Below is a small trained network, with its code and all its weights. Each question gives an input and a class and asks what happens when units are switched off, that is, made to give their printed mean instead of their output.

import numpy as np


def w(rows, s, z=0):
    codes = np.array(rows[::2]) - 128.0
    scale = np.full(codes.shape[1], s)
    scale[-1] = z or s
    return codes * scale


def f(y):
    return y / 2 * (1 + np.tanh(0.7978845608 * (y + 0.044715 * y**3)))


def log_softmax(a):
    a = a - a.max(-1, keepdims=True)
    return a - np.log(np.exp(a).sum(-1, keepdims=True))


def net(x, mask):
    res = np.array(x, float).reshape(1, 6) / 4 @ E
    y = f(res @ A[0][:, :-1].T + A[0][:, -1])
    res = res + np.where(mask, y, B[0][:, -1]) @ B[0][:, :-1]
    return log_softmax(res[-1] @ U[:, :-1].T + U[:, -1])


A, B = {}, {}
E = w([
[103,95,140,122,174,195,105,149,254],'x0',
[139,60,62,95,124,134,194,238,145],'x1',
[152,111,148,108,161,166,84,163,94],'x2',
[156,74,154,80,132,188,115,42,107],'x3',
[148,97,197,33,110,92,138,88,172],'x4',
[176,215,66,134,225,69,149,64,152],'x5',
],0.0077)
A[0] = w([
[112,165,132,173,135,122,124,132,138,215],'N1',
[137,191,112,148,200,136,87,124,139,218],'N2',
[67,150,179,120,79,97,129,121,131,245],'N3',
[130,99,100,139,75,140,171,140,138,76],'N4',
[176,173,115,147,210,123,55,102,106,128],'N5',
[96,124,97,199,101,156,108,145,54,123],'N6',
[98,100,178,123,77,132,88,145,111,170],'N7',
[101,143,79,187,99,114,149,140,88,157],'N8',
[168,163,188,127,138,136,68,32,96,143],'N9',
[145,135,89,174,194,128,136,86,141,254],'N10',
[137,111,82,120,141,121,174,168,157,206],'N11',
[144,109,90,128,137,142,193,204,127,102],'N12',
[125,116,171,109,89,173,80,124,80,243],'N13',
[127,26,181,94,148,254,62,138,193,212],'N14',
[135,125,173,98,129,104,171,100,192,207],'N15',
[100,151,105,167,111,131,131,134,92,108],'N16',
[147,121,173,99,101,135,129,35,108,165],'N17',
[26,133,138,186,103,172,103,130,187,142],'N18',
[127,121,99,179,98,155,131,151,28,208],'N19',
[63,133,163,164,101,98,132,150,165,196],'N20',
[129,75,231,89,58,133,79,136,68,179],'N21',
],0.0076,0.0036)
B[0] = w([
[128,161,127,131,111,117,83,111,148,168],'N1',
[110,190,140,130,143,100,75,76,192,186],'N2',
[129,151,108,78,124,119,125,83,113,186],'N3',
[122,105,177,178,169,122,133,143,110,141],'N4',
[117,249,174,149,179,113,66,62,218,176],'N5',
[67,146,117,127,35,176,94,148,91,176],'N6',
[117,160,126,96,125,155,77,93,171,181],'N7',
[100,164,107,132,89,149,110,143,96,182],'N8',
[208,114,136,144,185,41,195,164,75,198],'N9',
[124,162,105,104,130,103,86,93,120,193],'N10',
[129,114,105,83,134,99,145,112,85,180],'N11',
[162,97,123,119,131,87,186,170,57,173],'N12',
[104,181,67,50,56,141,100,62,113,198],'N13',
[12,104,58,2,101,204,87,60,211,254],'N14',
[105,107,71,67,104,130,123,115,110,175],'N15',
[86,162,140,141,97,158,117,142,127,150],'N16',
[158,104,89,105,127,81,170,148,76,188],'N17',
[86,188,116,88,119,130,67,52,169,183],'N18',
[103,163,86,118,44,143,97,128,78,199],'N19',
[114,168,106,103,122,110,83,84,128,172],'N20',
[58,161,69,11,78,159,66,28,187,223],'N21',
],0.0072,0.009)
U = w([
[175,164,209,212,217,81,111,125,180,106],'0',
[52,152,67,70,96,155,64,73,160,223],'1',
[176,98,194,172,125,173,166,139,179,4],'2',
[252,102,94,107,145,49,255,148,51,202],'3',
[104,120,143,228,92,178,140,205,84,9],'4',
[105,16,130,107,163,185,206,164,163,27],'5',
],0.0072,0.0027)

Each question gives the input, the list of numbers given to net, and the class t.
The units are the neurons (one row each of A and B). Each row of codes is followed by its name. A weight is (code - 128) times the scale printed after its matrix; where a second scale follows, it is the last column's (A, B and U).
mask holds one flag per neuron, in row order. A switched-off neuron (its flag False) gives its mean, the last column of its row in B, instead of its output. The means were averaged over made-up inputs and are rounded, as every weight is.
A unit's drop is (log p(t) with every unit on - log p(t) with that unit switched off) / (log p(t) with every unit on - log p(t) with every unit switched off).
The circuit of an input: a set's keep is (log p(t) with only the set's units on - log p(t) with every unit switched off) / (log p(t) with every unit on - log p(t) with every unit switched off). Starting from the 12 units with the biggest drops (on a tie, the unit counted first), units are removed one at a time, each time the one whose removal leaves the highest keep (on an exact tie, the one counted first), for as long as the keep stays at least 0.8.
units of the circuit, in order: the units of the circuit, biggest drop first
k most important neurons: the k neurons with the biggest drops, biggest first
drop when u is switched off: that unit's drop, to one decimal
input [-2,6,-4,-4,-7,-6], class 4: units of the circuit, in order : [N14 N21]
input [-8,6,-4,7,6,-1], class 3: units of the circuit, in order : [N14]
input [1,1,2,-4,-5,-3], class 4: units of the circuit, in order : [N21 N14]
input [3,5,-5,-8,-5,7], class 3: units of the circuit, in order : [N14 N12]
input [2,1,1,-5,-4,8], class 0: units of the circuit, in order : [N14 N21 N13]
input [-6,-7,3,0,-1,3], class 0: units of the circuit, in order : [N5 N9 N14]
input [4,-5,0,-3,-5,3], class 0: 3 most important neurons : [N14 N21 N13]
input [-4,1,2,-5,1,7], class 0: 2 most important neurons : [N14 N21]
input [-8,-7,-4,4,8,-4], class 3: 3 most important neurons : [N9 N17 N14]
input [-6,-4,-3,6,0,7], class 3: 2 most important neurons : [N9 N17]
input [0,6,0,-7,-3,-7], class 4: drop when N5 is switched off : 0.1
input [-3,8,7,-8,4,5], class 3: drop when N6 is switched off : 0.0
input [-4,-5,-2,1,1,5], class 0: drop when N5 is switched off : 0.2
input [-2,-8,-1,8,2,4], class 3: units of the circuit, in order : [N9]
